Below are the code and all the weights of a small trained network. Each question names an input and a class and asks about switching units off, where a switched-off unit gives its printed mean instead of its output.

import numpy as np


def w(rows, s, z=0):
    codes = np.array(rows[::2]) - 128.0
    scale = np.full(codes.shape[1], s)
    scale[-1] = z or s
    return codes * scale


def norm(h):
    return h / np.sqrt((h * h).mean(-1, keepdims=True) + 1e-5)


def f(y):
    return y / 2 * (1 + np.tanh(0.7978845608 * (y + 0.044715 * y**3)))


def log_softmax(a):
    a = a - a.max(-1, keepdims=True)
    return a - np.log(np.exp(a).sum(-1, keepdims=True))


def net(x, mask):
    res = np.array(x, float).reshape(1, 3) / 4 @ E
    u = 0
    for l in range(2):
        y = f(norm(res) @ A[l][:, :-1].T + A[l][:, -1])
        res = res + np.where(mask[u : u + 11], y, B[l][:, -1]) @ B[l][:, :-1]
        u += 11
    return log_softmax(norm(res)[-1] @ U[:, :-1].T + U[:, -1])


A, B = {}, {}
E = w([
[192,90,70,146,173,75,32,120,103,72],'x0',
[164,213,114,96,241,105,148,89,239,203],'x1',
[76,115,232,254,181,24,59,200,163,119],'x2',
],0.0005)
A[0] = w([
[142,77,137,168,165,81,69,132,122,73,2],'0.n1',
[187,195,58,48,198,138,140,78,165,174,130],'0.n2',
[35,81,190,166,26,141,149,183,61,101,93],'0.n3',
[114,153,136,62,80,217,230,87,140,156,134],'0.n4',
[148,88,97,119,77,157,121,152,75,80,156],'0.n5',
[130,108,179,195,203,67,64,153,176,103,81],'0.n6',
[123,130,135,132,127,121,134,110,141,134,76],'0.n7',
[108,168,143,72,93,207,224,101,157,165,105],'0.n8',
[133,116,133,135,125,129,126,98,143,124,67],'0.n9',
[34,242,240,201,173,60,164,195,208,250,28],'0.n10',
[126,131,133,127,132,120,136,124,133,136,107],'0.n11',
],0.0021,0.0016)
B[0] = w([
[149,187,128,153,102,201,146,171,68,151,124],'0.n1',
[134,81,176,152,157,236,132,98,164,66,213],'0.n2',
[111,101,217,185,95,122,146,39,253,127,192],'0.n3',
[61,180,63,69,144,86,176,202,64,204,200],'0.n4',
[110,82,117,76,187,99,117,90,196,121,174],'0.n5',
[147,153,66,54,84,104,140,167,56,173,188],'0.n6',
[131,145,143,141,86,147,121,127,91,103,108],'0.n7',
[58,192,96,99,112,115,179,208,66,195,179],'0.n8',
[139,144,153,173,98,144,107,136,90,121,105],'0.n9',
[173,25,127,117,159,230,97,85,174,23,254],'0.n10',
[99,118,120,136,146,121,132,137,115,111,120],'0.n11',
],0.0016,0.0019)
A[1] = w([
[203,140,130,140,174,163,98,58,184,87,76],'1.n1',
[96,254,247,231,74,100,157,197,104,211,4],'1.n2',
[117,212,105,103,146,219,173,211,88,149,84],'1.n3',
[116,97,90,124,153,157,129,197,91,80,90],'1.n4',
[210,153,33,85,181,155,84,107,36,106,59],'1.n5',
[87,81,195,112,104,221,199,62,199,104,96],'1.n6',
[115,70,213,229,70,139,91,90,145,45,94],'1.n7',
[177,110,168,182,160,159,94,71,177,64,94],'1.n8',
[189,215,90,172,131,65,68,233,19,145,28],'1.n9',
[77,190,98,92,19,63,174,202,17,218,77],'1.n10',
[155,196,143,190,186,55,80,233,79,151,84],'1.n11',
],0.0024,0.0013)
B[1] = w([
[147,54,204,175,125,144,105,171,185,88,226],'1.n1',
[145,188,196,204,125,121,235,56,238,220,94],'1.n2',
[97,163,139,124,191,192,195,197,109,182,165],'1.n3',
[100,179,157,144,133,111,169,120,150,183,141],'1.n4',
[147,173,208,229,133,131,138,189,174,170,211],'1.n5',
[195,167,69,144,112,86,90,156,61,153,249],'1.n6',
[190,148,152,128,251,242,152,207,189,130,250],'1.n7',
[191,55,188,152,178,199,118,171,192,79,249],'1.n8',
[161,184,51,135,75,103,126,143,85,195,118],'1.n9',
[222,79,161,177,182,161,52,120,179,55,175],'1.n10',
[111,146,78,99,72,113,164,93,105,166,106],'1.n11',
],0.002,0.0016)
U = w([
[20,8,7,6,8,4,19,4,13,5,143],'0',
[6,216,251,245,15,11,247,8,246,247,72],'1',
[4,250,11,5,240,248,251,239,7,246,190],'2',
[8,252,216,220,110,49,15,8,4,23,4],'3',
[251,6,251,250,251,250,6,244,251,4,234],'4',
[251,252,5,252,4,4,5,238,5,252,151],'5',
],0.0039)

Each question gives the input, the list of numbers given to net, and the class t.
The units are the neurons (one row each of A and B). Each row of codes is followed by its name. A weight is (code - 128) times the scale printed after its matrix; where a second scale follows, it is the last column's (A, B and U).
mask holds one flag per neuron, layer by layer. A switched-off neuron (its flag False) gives its mean, the last column of its row in B, instead of its output. The means were averaged over made-up inputs and are rounded, as every weight is.
A unit's drop is (log p(t) with every unit on - log p(t) with that unit switched off) / (log p(t) with every unit on - log p(t) with every unit switched off).
The circuit of an input: a set's keep is (log p(t) with only the set's units on - log p(t) with every unit switched off) / (log p(t) with every unit on - log p(t) with every unit switched off). Starting from the 12 units with the biggest drops (on a tie, the unit counted first), units are removed one at a time, each time the one whose removal leaves the highest keep (on an exact tie, the one counted first), for as long as the keep stays at least 0.8.
circuit, biggest first: the units of the circuit, biggest drop first
k most important neurons: the k neurons with the biggest drops, biggest first
k most important neurons of layer l: the k neurons of layer l with the biggest drops, biggest first
drop of u: that unit's drop, to one decimal
input [-4,-4,1], class 1: circuit, biggest first -> [0.n10; 1.n2]
input [-3,-5,-3], class 0: most important neuron -> [0.n5]
input [-8,-8,-5], class 1: circuit, biggest first -> [0.n3; 0.n10; 1.n2]
input [7,-3,1], class 5: circuit, biggest first -> [0.n10; 1.n9]
input [-1,-3,-1], class 0: 2 most important neurons of layer 0 -> [0.n5; 0.n2]
input [4,-5,-8], class 0: 3 most important neurons -> [1.n7; 0.n5; 1.n8]
input [-1,-4,-6], class 0: 4 most important neurons of layer 1 -> [1.n7; 1.n8; 1.n10; 1.n5]
input [-7,-1,-1], class 2: 2 most important neurons -> [0.n4; 1.n3]
input [-3,-5,0], class 1: 2 most important neurons -> [0.n10; 0.n2]
input [2,-3,-5], class 0: 4 most important neurons -> [1.n7; 0.n5; 0.n1; 1.n8]
input [6,-3,6], class 5: 3 most important neurons of layer 0 -> [0.n6; 0.n10; 0.n2]
input [-6,-6,-2], class 1: 2 most important neurons of layer 0 -> [0.n10; 0.n3]
input [5,-3,8], class 5: 3 most important neurons -> [0.n6; 0.n2; 1.n9]
input [6,-3,2], class 5: 3 most important neurons -> [0.n10; 0.n2; 0.n1]
input [8,6,5], class 5: 2 most important neurons of layer 0 -> [0.n6; 0.n3]
input [-8,-7,-3], class 1: 3 most important neurons -> [0.n3; 1.n2; 0.n10]
input [7,2,1], class 5: 2 most important neurons -> [0.n10; 0.n3]
input [-8,0,1], class 2: most important neuron -> [0.n10]
input [-8,-1,-3], class 2: drop of 1.n3 -> 0.1
input [0,-2,-1], class 0: drop of 0.n2 -> 0.5
input [-8,-4,-2], class 1: drop of 1.n2 -> 0.5
